Below is a small trained network, with its code and all its weights. Each question gives an input and a target symbol and asks what happens when units are switched off, that is, made to give their printed mean instead of their output.

import numpy as np


def w(rows, s, z=0):
    codes = np.array(rows[::2]) - 128.0
    scale = np.full(codes.shape[1], s)
    scale[-1] = z or s
    return codes * scale


def f(y):
    return np.maximum(y, 0)


def softmax(a):
    e = np.exp(a - a.max(-1, keepdims=True))
    return e / e.sum(-1, keepdims=True)


def log_softmax(a):
    a = a - a.max(-1, keepdims=True)
    return a - np.log(np.exp(a).sum(-1, keepdims=True))


def net(x, mask):
    ids = ['αβγδεζηθλξπσφψω'.index(c) for c in x.split()]
    T = len(ids)
    res = E[ids] + P[:T]
    r = res
    for j in range(2):
        rows = slice(4 * j, 4 * j + 4)
        q, k, v = (r @ M[0][rows].T for M in (Q, K, V))
        z = softmax(np.where(np.tri(T) > 0, q @ k.T / 4**0.5, -1e9)) @ v
        o = O[0][rows]
        res = res + np.where(mask[j], z, o[:, -1]) @ o[:, :-1]
    y = f(res @ A[0][:, :-1].T + A[0][:, -1])
    res = res + np.where(mask[2:18], y, B[0][:, -1]) @ B[0][:, :-1]
    return log_softmax(res[-1] @ U[:, :-1].T + U[:, -1])


Q, K, V, O, A, B = {}, {}, {}, {}, {}, {}
E = w([
[117,171,201,100,71,156],'α',
[181,177,77,168,86,142],'β',
[190,100,53,172,241,160],'γ',
[200,158,212,147,132,131],'δ',
[154,2,163,106,178,54],'ε',
[130,178,219,191,104,146],'ζ',
[87,62,197,142,147,96],'η',
[160,102,227,120,133,164],'θ',
[183,124,180,72,105,126],'λ',
[57,122,139,71,72,81],'ξ',
[73,125,122,121,160,31],'π',
[156,102,102,55,118,57],'σ',
[86,187,83,184,201,135],'φ',
[167,125,183,138,83,93],'ψ',
[172,193,137,115,130,71],'ω',
],0.015)
P = w([
[158,137,173,147,191,10],'0',
[145,127,128,161,39,130],'1',
[143,158,145,109,170,52],'2',
[144,113,127,163,66,124],'3',
[129,171,139,94,161,78],'4',
[141,104,124,161,83,121],'5',
[117,179,136,80,158,97],'6',
[135,97,125,158,98,120],'7',
[106,186,135,71,152,116],'8',
[133,91,125,155,108,118],'9',
[96,191,134,60,151,130],'10',
],0.013)
Q[0] = w([
[172,98,129,104,135,166],'h1',
[100,96,90,122,139,137],'h1',
[98,113,169,189,160,160],'h1',
[118,122,57,190,109,161],'h1',
[136,45,146,64,30,65],'h2',
[77,191,146,185,154,19],'h2',
[192,182,102,42,140,98],'h2',
[6,152,42,118,81,106],'h2',
],0.019)
K[0] = w([
[197,114,103,79,154,158],'h1',
[110,98,93,126,155,103],'h1',
[87,94,147,184,174,181],'h1',
[151,184,64,208,158,131],'h1',
[126,51,164,29,36,39],'h2',
[51,154,107,246,115,54],'h2',
[242,167,49,97,81,80],'h2',
[4,140,36,80,106,75],'h2',
],0.017)
V[0] = w([
[127,134,142,196,89,83],'h1',
[151,59,146,128,127,104],'h1',
[132,111,206,98,69,66],'h1',
[135,121,114,156,128,127],'h1',
[100,143,169,125,133,178],'h2',
[77,116,64,114,170,169],'h2',
[156,154,143,68,196,209],'h2',
[137,255,83,164,119,90],'h2',
],0.0087)
O[0] = w([
[202,166,58,180,155,173,194],'h1',
[116,89,88,107,229,117,164],'h1',
[195,31,132,174,196,25,254],'h1',
[130,153,99,130,151,164,123],'h1',
[155,160,190,201,75,186,54],'h2',
[205,2,119,184,152,78,1],'h2',
[242,158,155,179,186,123,48],'h2',
[59,127,207,116,240,55,203],'h2',
],0.0049,0.0047)
A[0] = w([
[132,157,130,132,179,121,65],'n1',
[191,82,118,193,50,142,3],'n2',
[189,134,147,118,96,170,138],'n3',
[75,110,182,117,131,133,225],'n4',
[122,114,148,180,185,148,205],'n5',
[97,102,142,156,116,71,72],'n6',
[74,149,7,97,123,154,160],'n7',
[154,105,84,98,31,160,177],'n8',
[92,124,149,69,76,178,49],'n9',
[218,167,64,165,81,112,183],'n10',
[96,93,47,172,45,91,58],'n11',
[72,92,134,194,29,182,131],'n12',
[192,144,161,140,33,146,64],'n13',
[74,179,106,48,125,213,91],'n14',
[180,223,127,111,130,159,156],'n15',
[151,90,140,112,148,106,159],'n16',
],0.013,0.0041)
B[0] = w([
[171,74,151,121,87,155,209],'n1',
[121,7,72,171,232,84,185],'n2',
[65,142,82,83,159,137,182],'n3',
[151,123,66,96,131,81,231],'n4',
[118,162,145,102,89,77,213],'n5',
[159,147,149,142,135,177,209],'n6',
[63,87,92,107,177,241,210],'n7',
[207,146,20,82,66,159,210],'n8',
[184,141,35,125,160,72,150],'n9',
[159,138,201,112,57,41,254],'n10',
[143,61,253,73,161,149,199],'n11',
[207,254,165,195,212,154,195],'n12',
[62,87,180,219,28,172,202],'n13',
[87,151,243,186,113,185,161],'n14',
[52,133,49,100,192,130,254],'n15',
[84,198,124,141,96,116,232],'n16',
],0.017,0.0058)
U = w([
[178,184,68,137,67,168,59],'α',
[114,134,191,131,48,218,239],'β',
[93,94,6,80,166,123,229],'γ',
[42,73,193,149,67,106,41],'δ',
[162,21,121,119,135,103,44],'ε',
[118,155,189,180,140,134,56],'ζ',
[177,100,156,158,184,125,79],'η',
[131,55,84,196,130,133,180],'θ',
[127,96,84,109,2,132,3],'λ',
[191,139,127,94,131,179,35],'ξ',
[97,61,233,124,156,141,79],'π',
[148,97,162,40,33,157,21],'σ',
[42,160,104,130,203,184,25],'φ',
[171,90,223,151,57,121,87],'ψ',
[171,180,157,73,103,3,214],'ω',
],0.0062,0.0041)

Each question gives the input, a string of symbols that net reads in full, and the target symbol t.
The units are the heads (4 rows each of Q, K, V and O) and the neurons (one row each of A and B). Each row of codes is followed by its name. A weight is (code - 128) times the scale printed after its matrix; where a second scale follows, it is the last column's (O, A, B and U).
mask holds one flag per unit, heads first, then neurons. A switched-off unit (its flag False) gives its mean, the last column of its rows in O or B, instead of its output. The means were averaged over made-up inputs and are rounded, as every weight is.
A unit's drop is (log p(t) with every unit on - log p(t) with that unit switched off) / (log p(t) with every unit on - log p(t) with every unit switched off).
The circuit of an input: a set's keep is (log p(t) with only the set's units on - log p(t) with every unit switched off) / (log p(t) with every unit on - log p(t) with every unit switched off). Starting from the 12 units with the biggest drops (on a tie, the unit counted first), units are removed one at a time, each time the one whose removal leaves the highest keep (on an exact tie, the one counted first), for as long as the keep stays at least 0.8.
circuit, biggest first: the units of the circuit, biggest drop first
unit that matters most: the unit with the biggest drop
top k neurons: the k neurons with the biggest drops, biggest first
heads that matter: for each layer, one digit per head in row order, 1 if its drop is at least 0.15 and else 0, layers parted by /
input λ ε σ ζ γ ω θ φ γ φ ω, target γ: circuit, biggest first => (n15)
input φ β θ β ψ λ, target λ: heads that matter => 01
input σ σ γ α β, target ω: heads that matter => 01
input π π θ β γ ψ, target ψ: circuit, biggest first => (n13; n15; n7)
input σ β π α ψ ω γ σ β δ η, target ω: heads that matter => 00
input β β β φ, target φ: circuit, biggest first => (h1; n7)
input φ γ ω π ω γ λ ω γ, target φ: top 4 neurons => (n7; n15; n14; n8)
input π δ θ, target ω: top 2 neurons => (n7; n4)
input ζ η α β ζ, target γ: circuit, biggest first => (n15; h2; n4)
input δ θ η η γ λ λ θ ζ, target ω: circuit, biggest first => (n5; n7; h2)
input β π γ β ω ε ξ β α α, target α: circuit, biggest first => (n8; h2)
input γ σ σ γ ψ ζ α λ σ, target φ: circuit, biggest first => (h2; n7; n14)
input θ ξ β β β π γ η δ δ α, target ω: top 2 neurons => (n4; n7)
input θ σ α π γ γ σ γ ζ φ, target φ: top 4 neurons => (n7; n10; n8; n13)
input β λ σ β ζ λ ε, target ω: unit that matters most => n7
input ψ β θ λ ψ β ψ β θ, target γ: top 2 neurons => (n10; n4)
input λ β β ε γ γ φ β β σ, target σ: top 3 neurons => (n11; n8; n15)
input θ ε γ ω σ β, target β: top 3 neurons => (n10; n13; n8)
input π ε ξ φ γ η β ε β ε β, target φ: top 3 neurons => (n15; n14; n8)
input ω σ γ β π σ β δ σ, target φ: top 4 neurons => (n7; n14; n10; n8)
input ζ δ θ ψ β, target ω: circuit, biggest first => (n10)
input η σ β β, target β: top 2 neurons => (n13; n8)
